Below is a small trained network, with its code and all its weights. Each question gives an input and a class and asks what happens when units are switched off, that is, made to give their printed mean instead of their output.

import numpy as np


def w(rows, s, z=0):
    codes = np.array(rows[::2]) - 128.0
    scale = np.full(codes.shape[1], s)
    scale[-1] = z or s
    return codes * scale


def f(y):
    return y / 2 * (1 + np.tanh(0.7978845608 * (y + 0.044715 * y**3)))


def log_softmax(a):
    a = a - a.max(-1, keepdims=True)
    return a - np.log(np.exp(a).sum(-1, keepdims=True))


def net(x, mask):
    res = np.array(x, float).reshape(1, 6) / 4 @ E
    y = f(res @ A[0][:, :-1].T + A[0][:, -1])
    res = res + np.where(mask, y, B[0][:, -1]) @ B[0][:, :-1]
    return log_softmax(res[-1] @ U[:, :-1].T + U[:, -1])


A, B = {}, {}
E = w([
[133,3,120,204,72,155,46],'x0',
[130,113,114,167,148,77,135],'x1',
[179,186,224,207,173,167,94],'x2',
[50,237,82,187,39,103,74],'x3',
[79,109,30,164,237,226,126],'x4',
[128,118,119,153,141,93,134],'x5',
],0.0073)
A[0] = w([
[141,93,168,89,157,107,132,108],'neuron 0',
[100,111,78,69,108,99,144,79],'neuron 1',
[131,170,114,104,147,116,144,61],'neuron 2',
[124,114,88,109,119,108,144,50],'neuron 3',
[110,106,176,92,87,80,144,109],'neuron 4',
[113,72,144,152,104,144,114,49],'neuron 5',
[118,164,108,143,107,116,113,97],'neuron 6',
[151,91,146,90,165,124,131,72],'neuron 7',
[143,142,167,100,89,99,153,137],'neuron 8',
[145,94,157,114,158,135,148,97],'neuron 9',
[107,169,132,97,161,108,165,94],'neuron 10',
[135,122,143,121,110,114,142,99],'neuron 11',
[115,138,107,131,126,166,143,111],'neuron 12',
[118,94,153,126,161,104,141,97],'neuron 13',
[134,64,129,150,101,149,97,6],'neuron 14',
[112,100,120,104,97,148,133,86],'neuron 15',
[137,163,123,138,157,119,122,49],'neuron 16',
[148,124,131,143,138,96,141,128],'neuron 17',
[137,127,152,105,100,123,120,116],'neuron 18',
[115,187,141,61,196,81,166,38],'neuron 19',
[144,186,247,198,192,161,102,4],'neuron 20',
[105,128,120,109,131,117,111,63],'neuron 21',
[87,158,125,168,77,134,151,78],'neuron 22',
[124,92,113,155,118,159,101,26],'neuron 23',
[141,187,119,109,165,124,158,47],'neuron 24',
[111,122,90,146,157,154,155,143],'neuron 25',
[87,145,57,142,215,186,136,139],'neuron 26',
[139,132,156,162,125,112,151,44],'neuron 27',
[146,141,83,125,179,158,101,152],'neuron 28',
[104,113,92,73,126,97,133,47],'neuron 29',
[98,156,106,126,97,112,107,118],'neuron 30',
[168,83,153,72,177,116,159,99],'neuron 31',
[175,155,170,117,96,68,147,104],'neuron 32',
[106,101,91,86,116,112,153,43],'neuron 33',
[136,124,176,90,90,84,122,89],'neuron 34',
[135,142,113,89,121,112,156,18],'neuron 35',
[112,109,73,97,92,111,152,74],'neuron 36',
[132,114,114,89,136,110,109,55],'neuron 37',
[137,90,168,108,178,131,154,123],'neuron 38',
[113,98,98,73,119,105,132,79],'neuron 39',
[116,83,174,146,68,118,123,50],'neuron 40',
[105,211,86,156,98,101,94,112],'neuron 41',
],0.015,0.0021)
B[0] = w([
[93,154,131,148,113,149,137,181],'neuron 0',
[203,154,122,141,147,118,137,202],'neuron 1',
[122,84,120,136,109,124,126,168],'neuron 2',
[165,143,135,122,137,136,134,157],'neuron 3',
[106,147,136,106,156,96,99,197],'neuron 4',
[131,60,134,120,114,136,130,164],'neuron 5',
[106,143,121,139,115,162,138,159],'neuron 6',
[102,161,129,150,109,154,151,179],'neuron 7',
[101,136,130,109,146,108,98,193],'neuron 8',
[111,158,123,130,105,159,139,172],'neuron 9',
[132,56,133,134,107,120,119,192],'neuron 10',
[120,135,125,125,130,120,117,144],'neuron 11',
[107,133,129,132,138,121,122,150],'neuron 12',
[120,140,140,117,113,154,124,153],'neuron 13',
[128,39,126,129,101,132,131,175],'neuron 14',
[148,128,136,147,132,117,143,149],'neuron 15',
[146,121,128,126,128,139,119,144],'neuron 16',
[122,126,131,116,125,137,118,140],'neuron 17',
[110,139,121,127,145,118,115,153],'neuron 18',
[134,3,136,120,99,136,128,235],'neuron 19',
[252,167,102,149,163,103,165,228],'neuron 20',
[132,131,123,144,129,129,127,132],'neuron 21',
[106,146,142,134,112,172,154,170],'neuron 22',
[125,73,132,115,106,104,125,160],'neuron 23',
[134,61,121,141,105,119,119,187],'neuron 24',
[104,143,138,121,155,100,101,180],'neuron 25',
[77,167,141,74,156,72,78,254],'neuron 26',
[144,132,124,107,143,134,120,139],'neuron 27',
[94,142,113,103,146,101,113,183],'neuron 28',
[172,137,107,133,136,126,145,181],'neuron 29',
[110,145,143,156,123,156,139,170],'neuron 30',
[90,169,143,156,105,179,151,219],'neuron 31',
[83,141,107,99,157,88,96,208],'neuron 32',
[173,153,117,154,136,117,129,180],'neuron 33',
[92,152,128,107,155,99,103,195],'neuron 34',
[140,112,120,124,128,125,133,161],'neuron 35',
[191,147,134,138,145,121,145,188],'neuron 36',
[140,143,123,135,124,126,135,142],'neuron 37',
[106,163,133,149,103,164,134,191],'neuron 38',
[174,153,119,135,150,139,141,181],'neuron 39',
[114,76,116,104,134,107,113,172],'neuron 40',
[88,168,147,145,92,199,163,212],'neuron 41',
],0.028,0.012)
U = w([
[58,184,91,83,188,91,55,245],'0',
[68,203,123,181,67,251,184,2],'1',
[254,178,48,163,178,130,170,4],'2',
[122,15,89,134,73,143,119,191],'3',
],0.0087,0.00027)

Each question gives the input, the list of numbers given to net, and the class t.
The units are the neurons (one row each of A and B). Each row of codes is followed by its name. A weight is (code - 128) times the scale printed after its matrix; where a second scale follows, it is the last column's (A, B and U).
mask holds one flag per neuron, in row order. A switched-off neuron (its flag False) gives its mean, the last column of its row in B, instead of its output. The means were averaged over made-up inputs and are rounded, as every weight is.
A unit's drop is (log p(t) with every unit on - log p(t) with that unit switched off) / (log p(t) with every unit on - log p(t) with every unit switched off).
The circuit of an input: a set's keep is (log p(t) with only the set's units on - log p(t) with every unit switched off) / (log p(t) with every unit on - log p(t) with every unit switched off). Starting from the 12 units with the biggest drops (on a tie, the unit counted first), units are removed one at a time, each time the one whose removal leaves the highest keep (on an exact tie, the one counted first), for as long as the keep stays at least 0.8.
units of the circuit, in order: the units of the circuit, biggest drop first
most important unit: the unit with the biggest drop
top k neurons: the k neurons with the biggest drops, biggest first
drop when u is switched off: that unit's drop, to one decimal
input [-8,-5,-5,-3,-3,-6], class 3: most important unit -> neuron 19
input [-2,7,6,-8,7,-8], class 1: top 2 neurons -> neuron 31; neuron 38
input [-8,-5,-7,-2,-5,1], class 3: top 4 neurons -> neuron 19; neuron 20; neuron 10; neuron 24
input [4,7,-8,-7,-8,5], class 0: top 4 neurons -> neuron 4; neuron 20; neuron 34; neuron 32
input [-1,7,-6,-7,-5,1], class 1: top 2 neurons -> neuron 31; neuron 20
input [5,-2,8,7,-7,-8], class 2: top 3 neurons -> neuron 20; neuron 26; neuron 31
input [-6,-5,-4,-5,-5,3], class 3: top 2 neurons -> neuron 19; neuron 26
input [-6,-3,1,6,-2,4], class 1: top 2 neurons -> neuron 41; neuron 22
input [2,-6,-7,8,5,-2], class 1: top 2 neurons -> neuron 41; neuron 20
input [7,-8,-7,-8,-8,8], class 0: top 2 neurons -> neuron 4; neuron 34
input [-5,4,-7,3,-6,7], class 2: top 2 neurons -> neuron 1; neuron 26
input [0,0,6,5,1,-5], class 2: top 2 neurons -> neuron 20; neuron 31
input [6,2,5,-8,-8,-2], class 0: top 4 neurons -> neuron 32; neuron 40; neuron 34; neuron 4
input [-4,6,8,1,6,-2], class 2: units of the circuit, in order -> neuron 20
input [-8,-2,-7,2,-5,-4], class 3: top 3 neurons -> neuron 19; neuron 20; neuron 10
input [6,-4,-3,-1,4,-4], class 3: drop when neuron 14 is switched off -> 0.3
input [2,-3,7,0,-6,8], class 2: drop when neuron 16 is switched off -> 0.0
input [4,-1,6,1,0,-6], class 2: drop when neuron 20 is switched off -> 0.6
